Moves between elements:
a: SG->JB, NS->MB, DT->DZ, BZ->NS, SL->RD, CD->NL, ZZ->CD, HF->PG, JD->QN, FS->MG, QN->PJ, RD->LS, HG->LG, JM->CG, GF->SF, GB->GG, RP->JM, DZ->JD, HJ->SM, ZR->ZG, MG->ZZ, PG->FS, ZG->BZ, BR->LP, ZS->ZR, LT->QB, QB->HQ, SF->QG, GQ->RR, HN->GR, CG->ZS, DC->DT, MB->GQ, HQ->HJ, TH->ZL, GG->BR, ZL->GB, SM->TH, RC->DC, CN->HN, LS->RC, QG->SL, JB->HF, RR->CN, LG->SG, NL->JJ, JJ->GF, GR->LT, LP->RP, PJ->HG
o: SG->GB, NS->RD, DT->ZS, BZ->LS, SL->MB, CD->LT, ZZ->QB, HF->TH, JD->JM, FS->HJ, QN->RP, RD->NS, HG->BR, JM->JD, GF->CN, GB->SG, RP->QN, DZ->CG, HJ->FS, ZR->DC, MG->HQ, PG->SM, ZG->RC, BR->HG, ZS->DT, LT->CD, QB->ZZ, SF->RR, GQ->QG, HN->JJ, CG->DZ, DC->ZR, MB->SL, HQ->MG, TH->HF, GG->LG, ZL->JB, SM->PG, RC->ZG, CN->GF, LS->BZ, QG->GQ, JB->ZL, RR->SF, LG->GG, NL->GR, JJ->HN, GR->NL, LP->PJ, PJ->LP

The rows follow the links: the fewer symbols apart two elements are, the more alike their rows tend to be.

Each row is also shifted at random along 5 hidden directions that mean nothing.

Known rows, each with its element:
 169   -99    90  -300   285   -19   194   -17  -359    18   107  -320  -559   358  -462  -205  -195  -270  -475   449   263  -386   214  -187  -392    29  -250   444  -487   389   -78  -597   498   -69   172   312   153   706  -183  -339  -419   601     1  -143   443   400   259   339  -538   192  -162   -13   341  -122: TH
 260  -305   -86  -548   172  -239     4  -407  -248   -20   182   -25   -90  -298  -665  -469   432  -562  -209   479    42   119  -132  -514    51   391  -209  -288  -111   -65   329  -485  -112    39  -336   -64  -106   489  -147   318  -153  -226   441   369   191   252  -367   -40    17  -234  -156   190   386  -210: QB
 213  -239   -45  -329   282   -39  -183   209  -279   100   -45   191   338   406  -431  -903   313  -307  -689   183    65  -741   184  -291  -288  -201    78   431   295    27   283  -623   583    47    29   128   -62   207     3  -228    -6   -41   101   199   111  -172  -663   411  -247   -96  -348   214   446   126: SM
 301     7   160   229   -12  -304   321   635  -141    98   -11  -141   153   513    18  -316    22    -9  -203    29  -136  -107   -60  -108  -359   -46    95    46    91   410  -504  -693   530   -89   323    16   517   189  -234  -260   -73   505   245  -208   101  -324   181   147  -536   428   -22   415    65   184: GB
 103   -57   240  -387   -24  -348  -311  -226   -86  -156   -68   -84   181  -325  -592   300   -15    24  -116   138   230  -306  -253   -27    54   124  -405  -531  -319   242   224    98  -334   -35  -296    32   -61   -38   408   349    68   -28   373   248   373   405   -11  -419   186  -144   146  -168   351   -49: GR
 -52   -41  -377    66   115   421   145  -488   614   -42  -167   236  -287  -191   912   136    -3   174   -54  -374    93   412    28   218  -207  -395   198   555    31  -242  -340    72   -63   267    21  -364  -190    62    75  -406  -363   -27    64  -296  -143   241   290   201   228   542   232  -822  -542    21: DC
 149    72   191   516  -183  -215    22   188    54   294  -140    28   -43   310   218   109  -180   318   -47  -104   580  -256  -305   181    57  -202   477    53  -268   401  -381   207   125   -30   262  -113   280  -198   260  -302  -113   628  -281  -314  -357  -240  -254   402     7   353   638   227  -292   -22: BR
-214   165   249    57    24    -4  -103   -23  -368  -509   229  -338   -88  -112  -215   767   647  -112   739   298   -80    -9   126   238   133   413   161  -168    98  -194    80   556  -215  -352   -83   371  -307  -266  -124    22   119  -173  -182  -266   -56   495   191  -607   -21  -662  -529  -366   -52   138: GQ
 149  -120   173    -2   117  -107   129  -109  -118  -219    55   126  -136   300    65  -225   455   -31   -70   175   430   -43  -116   -27  -211   -58   837   276  -177   216  -323  -412   434  -273   238   -24   -56   248   -89  -417  -546   605    18   -96  -467   -18  -307   470  -277   360   -49    78   -35   123: ZL
 220  -273   -84  -600   160   -59   387  -574   136  -201   260   -83  -274   -82  -256  -213   279  -463  -305   301   -36   404   -97  -334  -453   332    23   -66  -394    12  -124  -795   168   -52  -162    93  -211   662  -340   -90  -568   313   647   326   207   569   276   -32  -205   286  -106  -123   389  -233: HJ
 279   135  -133   545  -158  -242   181   165   -79  -292  -291    76  -226  -279   576   -22   261   280   -53   183   139   684   -63   295   238     4   456    56   409   -71  -215   117  -345    43   -99  -396  -120     0    85   175   259  -163  -288  -436  -172  -259   219   199  -178   -82  -149  -437  -435   507: QN
-164  -147  -313   -66    76   310  -143    63   516   558  -143    -1   307   220   399   -93  -216  -142  -152  -422  -139  -639    62  -160  -244  -434  -398   309   222  -304   -79   -48   218   487   288   -83   170  -372   217  -378   -34  -201   331   -77   175    90  -141  -162   423   113   458  -198  -270  -270: LS
-213   129   -57   -14   -22   442   -57   -40   -11  -377  -133   -71  -302   -44   151   663  -142   124   327  -145  -309    13   355   345  -151   -10  -258   243    96  -125   125   332    61  -241    12   369  -257   -94  -132  -121    88  -144  -268  -250   261   374   635  -419   -74  -123  -545  -595   -40   155: NS
-200   -44   217  -537   190   440    16  -328   -65  -281   127  -204  -218   188  -674   362  -553  -126  -258    49   252  -326   393    37  -287   227  -248    89  -589   390   504  -110   249  -362   -92   687  -350   307   -68  -140  -323   382  -142   333   284   328   291   -47  -238   125  -355     7   725   -76: MG
 -20   -82  -118   -38  -350  -241   -64    12  -118    -2   177     2   596    -2  -288  -120    93  -108   -41    87  -177   197    43   -25   222   227   -16  -524   292  -283   596  -150  -277    95  -514    18  -356  -226  -175   575   575  -465   320   518   110  -215   -20  -314   218  -454  -175   484   316   134: JB
 -14   -20   455   -85   171  -181   158   284  -344   197   285  -527  -217   104  -475   148    53  -313   535   377  -132  -203  -122  -281  -140   428  -286  -300  -456   467  -367    64   239  -271   524    84   534   280   -58  -164  -358   495   -51  -175   -96   333   -94  -118  -236  -128   230   402    55  -483: GF
 -39  -276    19  -650   157    58  -358  -777   147   -85   121   130   191    12  -360   229   211  -208  -401   159   768  -690  -181   -71   -38  -141   502    10  -445    12   376   114   -16   -10  -304   209  -585    78   303  -332  -502   161   353   288   -30   509  -450    68   407   145    51  -314   381  -139: HQ
 344   -44   227   411    33  -411   390   516  -535   254    39   -90  -268   138    32  -770   280  -286    58   492    86   266   -88  -335    87   131   301   -42   -15   225  -369  -397   285    58   280  -249   597   363  -271   -23   -80   395  -339  -345  -374  -484  -417   589  -425  -130   127   600  -329  -108: GG
-227  -113  -109  -227  -251   201  -111  -809   201  -248   304   198   175  -264  -182   345   127  -214    71    44   402   407  -247   141   251   305   614  -485  -264  -351   431   173  -427  -125  -560   228  -767    17  -105   137  -110  -192   169   589  -351   236    25   -38   472   -77    -8    74   201  -151: HF
 179   101  -111   -59  -219  -367  -103    17  -378   165    91  -579   -27    30  -470   350  -678  -118  -156   388   285  -155   210    -1   281   295  -569  -383  -259    48   527    30  -397   198  -435   277   -82   -76    29   500   466   -20  -212   169   821   234   468  -395    86  -577    29   185   354   -70: SG
  -69     76     92    115    330    255   -260     11   -602   -599   -285    214   -733   -434   -183    -13     46    202    -56    290    322     62    217     20    547    -88     -2    313     84    133    280    746   -182   -181     68   -162    -80    340    275    306    147   -205  -1053   -362   -103    -54   -388    442   -456   -393   -607   -500   -259    377: MB
-148    41  -353   368  -184   378   -35     4   476   500  -260   373   209  -122   738  -357  -361   177  -227  -476   -84   295     8    25   282  -403    46   135   238  -347    32    94  -179   404    41  -326    93  -268   104    62   315  -428  -168   190  -358  -619  -238   397   403   289   501   365  -413   -65: CG

Where do the symbols, taken in turn from left to right, take each start?
Answers are names.
 -24   -81    28  -413    54   270   -24  -277    98  -194    28   275   -48   -95  -472  -259  -270   -41  -370   -48    -1    45   239   -97   -38   -19  -109   -36  -202    73   473  -401    64  -198  -230   300  -362   374   -99   214    -6   -21     5   584   251   -99   143   131  -254   214  -338   254   651     7
o o a -> MG
-283   131   551  -121    63    65  -177   236   155   -57   231  -152   737   601  -174   872   217   203   634  -371   -57  -910  -423   204  -549   107   412  -205  -154   383  -404   317   351  -623   421   635   -47  -630    19  -736  -475   647   338    63  -285   153   131  -561   179   211   244    32   303  -187
o a a o -> CD
  26   -40     1   -84   212   -48   -73   339   301   583   -49    87   342    49   178  -371  -101   -22    62  -296  -220  -324  -235  -343   -81  -318  -412   -77    73   -31  -343    65   184   333   365  -435   513  -347   220   -99    30   -55   266    -7  -108  -209  -519   -47   203   178   552   211  -165  -370
o o -> SL
-403    19  -383    74    61   753  -113  -257   323   305    -2   -25  -283    62   379   251  -664   -86    44  -257   -77    16   449   164   -90  -235  -302   414  -115  -385   326   226    -5   371    -6   137  -153  -195  -116  -182   189  -257  -447    69   139    96   217   -16   341  -144   -48  -134  -143  -270
o o o -> DC
 221    86    99   -26   -29  -525   126   371  -293  -340    37  -114   112  -524  -416    -6   439    76   405   257  -703   656  -244   -85   114   489  -467  -630   330   102  -144  -126  -378  -111  -240  -120   225   106   -58   734   374  -315   347   -24   298    26   252  -587  -269  -302  -254    11   217    84
o a o a -> CN
  14    49  -113   262  -466  -449    46   -58   -52   -86   192  -254   250  -161    12   376   199    16   262   296    30   432   -44   215   407   442   256  -586   177  -207   106   149  -454   -75  -442     9  -220  -297   -91   329   416  -162   189    55   -21   120   255  -353   360  -350   -30   259  -115   131
o a -> BR
  34   -69   101  -673   -41  -313   -29  -476    18    49   227  -483   -87  -307  -646   435  -114  -232    32   307     2    -4  -122  -225   -75   491  -709  -542  -525   155   184  -200  -238    85  -379   214  -105   265   -18   164  -153    40   603   275   678   906   345  -630   134   -45   214   -92   536  -345
o a o o -> NL
-187    63  -374    67   135   632  -112   186   -62    45  -444   335  -275   -79   298  -363  -673   239  -383  -336  -292    64   577    32    59  -596  -539   554   258  -186   360   120    77   192   126  -105   117   171    85   188   469  -497  -703   -16   372  -474    90   268  -259    -3  -497  -216   -96    95
a a a -> MB
  57   -83   351    46   103  -267    -8   459   141   209   -61   174   207  -105   -43  -440   258   223   181  -238  -368   112  -403  -243   100   -94  -170  -270    28   311  -505    23   116    -9   366  -373   567   -62   175    99   -98   107   131    -5  -445  -423  -462   118  -131   380   512   322   -96  -142
o a a a -> GR
-106  -108  -108  -107   132   131    30  -220   620   425  -107   166   -67  -315   481  -172  -141   134   -33  -452   -24   186  -291  -216   -31  -326  -225    83  -303   -62  -478    72  -107   388   242  -481   259    33   276  -190  -401    25   320    34  -180    64  -235   104   347   558   666   -74  -469  -301
a a a -> DC
 114    60  -130   427  -357  -508   184   -69  -384  -242   393  -278    47  -257   137   198   792  -148   550   631   148   592   -53   150   432   618   652  -440   385  -317   119   109  -480   -73  -379   -94  -267  -219  -330   305   407  -189  -116  -107  -419    74   -94  -254   247  -895  -328   226  -317    60
a a a a -> HF
-150  -157    51  -359   -53   309    19  -950   136  -221   265    73  -371  -375  -424   196  -129  -146  -129   114   397   399   -27     0   155   259   425  -216  -597     3   443    65  -290  -233  -505   317  -679   361   -81   105  -290   -49   -70   561  -137   384   102   146   136   133  -111    68   317  -206
o a -> TH
  26    21    92   529  -329  -339   599   225   167   472   240  -479  -185   -10   357   -45    35  -207   436   241  -220   690   -84  -143  -101   414    85  -301  -124   -20  -615  -407   -12   266   180  -254   482   177  -363  -120   -67   438   141  -104  -310   -68   303    14     2   103   543   629  -380  -331
o a o a -> LP
